Input: [134 103 145 123 139]
Output: 139, 134

Input:
[[123 142 121 114 113]
 [102 136 104 115 119]]
Output: 113, 102

Input:
[[110 140 142 144 116]
 [104 104 126 103 104]]
Output: 116, 104

Input: [102 100 137 153 143 137 126]
Output: 126, 102

Input: [106 139 118 155 136 139]
Output: 139, 106

Input:
[[117 126 131 113 138 143 150]
 [139 130 125 143 118 113 106]]
Output: 150, 139

Input:
[[145 114 148 138 136 111]
 [108 143 122 156 116 122]
 [134 119 128 119 141 135]]
Output: 111, 134

Input: [150 140 105 130]
Output: 130, 150

Input:
[[149 134 150 138]
 [144 137 115 145]]
Output: 138, 144
---
[105, 152, 149, 143, 125, 107] out 152, 149

[127, 123, 113, 129, 100, 101] out 129, 127

[105, 102, 113, 104, 109] out 113, 109

[148, 117, 152, 106, 124, 111, 140] out 152, 148

[[124, 130, 138, 137],
 [142, 100, 126, 130]] out 142, 138

[107, 129, 128, 150] out 150, 129

[151, 150, 103, 114, 155, 119] out 155, 151

[150, 108, 128, 125] out 150, 128

[98, 119, 121, 112] out 121, 119
---
[[105 116 120 142 148 133]
 [121 124 125 132 134 130]] yields 130

[[129 130 116 140 102 108]
 [149 147 133 134 132 131]
 [128 126 118 105 130 120]] yields 131

[[136 123 130 139 139]
 [140 114 139 107 132]
 [121 134 134 133 114]] yields 132

[[149 153 143 128 111 111 102]
 [143 151 148 137 122 122 108]] yields 108

[[135 136 131 118]
 [127 127 128 129]
 [146 149 136 100]] yields 129

[[123 133 134 132 116 110 109]
 [144 119 132 149 149 146 156]
 [134 125 130 134 135 133 137]] yields 156
---
[136 130 103 133] result: 130

[[111 115 134 116 138]
 [122 119 143 100 134]] result: 111

[137 120 112 144 118 107] result: 112

[[125 126 120 123 129]
 [124 144 113 153 145]
 [128 128 128 121 132]] result: 120

[[129 134 121 123 129]
 [113 145 153 128 124]] result: 121

[158 136 129 131 128] result: 129

[[120 137 136 104 136  98]
 [158 124 121 122 117 129]] result: 104

[121 151 126 155] result: 126

[[138 103 121 126 116 129]
 [142 133 141 138 105 123]
 [126 138 144 155 113 135]] result: 105

[106 135 114 132 148] result: 114
---
[[132 137 148 129 131 131 117 144 146 107 134 127 122 124]
 [119 129 112 119 106 127 140 146 131 139 126 139 130 132]
 [142 113 130 124 127 127 135 124 141 139 118 113 130 132]
 [144 128 109 121 136 123 122 131 121 113 141 134 128 128]
 [139 116 146 123 147 138 133 135 115 144 124 123 128 113]
 [122 115 130 122 134 118 124 126 132 125 121 131 152 117]
 [130 141 101 129 143 126 122 124 130 123 112 131 114 143]
 [128 107 132 139 126 123 122 137 122 148 125 127 126 154]
 [122 142 120 128 124 125 119 120 127 147 124 113 129 115]
 [117 131 127 133 133 124 148 128 115 110 130 114 139 132]
 [130 149 141 124 125 113 124 121 109 119 117 127 130 145]
 [130 128 112 129 114 137 110 123 127 129 116 124 141 118]]
127

[[128 140 143 149 128 133]
 [134 119 131 121 123 136]
 [132  99 130 131 132 123]
 [128 145 143 152 130 130]
 [129 143 123 130 129 144]
 [131 100 131 132 131 124]
 [130 149 124 130 128 144]
 [130 141 142 148 127 132]]
149

[[124 119 129 128 130 124 112 131 128 125 125 126]
 [127 129 131 130 130 133 115 137 127 126 124 128]
 [131 127 135 128 128 133 115 124 127 129 129 127]
 [137 144 131 127 127 121 126 133 130 124 129 127]
 [127 120 123 127 130 129 121 121 129 129 126 125]
 [129 134 127 127 130 123 154 132 127 128 128 125]
 [123 129 126 128 130 130 121 134 127 129 123 131]
 [122 134 122 126 124 125 123 121 127 127 128 129]
 [123 133 129 129 126 123 119 130 126 125 125 125]
 [131 122 126 129 132 130 117 133 126 130 128 126]
 [134 121 129 126 128 125 130 130 126 127 121 126]]
125

[[131 136 127 128 121 129 128]
 [117 123 133 124 132 133 137]
 [132 107 134 134 142 102 115]
 [136 130 122 126 122 123 121]
 [119 114 134 129 140 123 124]
 [122 111 137 135 143 112 122]
 [127 129 132 131 135 130 134]
 [129 135 124 128 122 141 129]
 [119 116 135 130 139 122 132]
 [152 154 120 126 110 134 133]]
121

[[148 119 131 116 132 132]
 [148 120 117 140 119 121]
 [148 133 127 112 125 133]
 [148 144 128 125 139 136]
 [148 140 120 130 103 134]
 [148 144 122 115 106 120]]
116

[[132 129 118 114 125 128 143 133]
 [130 129 118 150 126 129 125 125]
 [128 127 115 136 129 126 121 128]
 [123 129 128 114 131 129 117 130]
 [123 127 115 107 127 128 136 130]]
128

[[150 122 130 119 143 133 119 149 121 134 122 131]
 [141 134 125 144 137 114 135 130 138 136 132 105]
 [114 136 121 126 117 149 123 133 132 123 120 132]
 [125 145 128 121 120 132 121 140 143 110 118 143]
 [123 141 140 127 117 129 122 149 141 110 123 148]
 [115 121 128 134 123 139 127 127 123 127 120 128]]
134

[[145 135 107 120 132 130 111 126 138 133 137 125]
 [117 120 150 109 146 151 114 138 146 124 149 151]
 [122 115 145 143 119 129 115 112 119 138 131 146]
 [110 145 115 114 141 107 121 128 114 127 126 106]
 [108 127 108 116 118 142 125 109 122 138 129 142]
 [112 131 109 133 147 129 112 150 116 106 139 114]
 [125 148 138 134 112 151 129 111 108 127 111 107]]
133

[[137 138 119 127 142 141 131 141 149 133 127  99]
 [137 130 125 134 134 111 143 108 113 128 115 112]
 [122 132 117 115 143 146 131 139 144 124 120  99]
 [124 137 152 107 106 117 132 109 111 130 113 134]
 [104 128 147 136 142 121 141 116 113 127 134 150]
 [102 128 152 107 105 107 142 110 125 115 124 142]]
133
---
array([[108, 112, 124, 118, 143, 139, 138],
       [127, 122, 100, 116, 121, 103, 122],
       [125, 128, 139, 116, 119, 127, 127]]) value 124

array([[117, 131, 136, 119, 104, 118],
       [136, 116, 135, 121, 129, 138]]) value 136

array([104, 141, 108,  99]) value 108

array([[ 99, 125, 108, 127, 115],
       [121, 133, 128, 136, 129]]) value 108

array([[128, 128, 134, 151, 134, 128],
       [146, 129, 128, 128, 128, 128]]) value 134

array([[118, 116, 123, 110, 132],
       [137, 142, 146, 131, 153]]) value 123

array([141, 122, 101, 142, 112, 140]) value 101

array([133, 119, 133, 155, 137, 133]) value 133

array([[124, 122, 127, 136, 157],
       [120, 134, 114, 133, 130]]) value 127
---
[[106, 125, 122, 122, 137, 127, 106],
 [125, 125, 112, 116, 124, 129, 131]]: 122

[108, 142, 118, 143, 104]: 143

[110, 101, 120, 122, 144, 130, 124]: 122

[112, 103, 153, 107, 146]: 107

[99, 146, 138, 115]: 115

[124, 127, 133, 153, 135, 135, 116]: 153
---
[[120 148 154 119 142]
 [117 138 127 120 111]] out 138

[[118 125 114 127 139 118]
 [124 117 122 118 111 155]] out 117

[[144 127 118 118 106]
 [129 119 126 129 127]] out 119

[[109 115 152 142 104]
 [136 144 128 147 130]] out 144

[[141 114 110 143]
 [128 131 110 101]] out 131

[[128 142 137 150 135]
 [111 125 140 123 102]] out 125

[[149 126 130 136]
 [132 137 158 131]] out 137
---
[[133 113 120 117 145]
 [140 124 107 103 152]
 [102 140 135 122 142]] ==> 133, 142

[[155 149 146 144 141]
 [146 143 141 141 140]
 [150 145 143 141 141]] ==> 155, 141

[128 132 106 128 125 115 127] ==> 128, 127

[[157 129 130 151]
 [146 118 101 140]
 [146 149 102 131]] ==> 157, 131

[[105 127 116 121 132 119 118]
 [138 127 128 128 132 147 132]
 [129 137 113 107 129 119 110]] ==> 105, 110

[142 102 122 152] ==> 142, 152

[141 138 135 127 150] ==> 141, 150

[105 120 130 123 135 133 140] ==> 105, 140

[156 124 138 124 130] ==> 156, 130
---
[120 125 103 110] ⇒ 125, 103

[[140 151 128 112 113]
 [145 138 113 116 121]
 [134 108 155 125 115]] ⇒ 155, 108

[[131 150 133 138 125 138 125]
 [114 137 103 145 104 142 121]] ⇒ 150, 103

[117 113 151 143 123] ⇒ 151, 113

[101 139 142 154 149 137 136] ⇒ 154, 101

[112 152 147 141] ⇒ 152, 112

[[126 113 111 133 123 131]
 [142 136 142 136 140 129]
 [112 152 118 134 139 120]] ⇒ 152, 111

[[128 125 131 122 126 149 129]
 [128 125 131 122 126 150 130]
 [128 125 131 131 128 110 129]] ⇒ 150, 110

[[120 132 155 137]
 [127 127  99 121]
 [136 146 123 122]] ⇒ 155, 99
---
[145 133 144 138 125  98 129]
144

[[141 130 128 141 109 116]
 [132  98 128 116 145 116]]
98

[126 138 118 153 137 127 117]
118

[150 136 144 131 158 106]
136

[ 98 153 110 116 114]
98

[[123 127 124 142 111 124 100]
 [127 127 121 128 129 125 131]
 [125 124 115 142 133 119 112]]
115
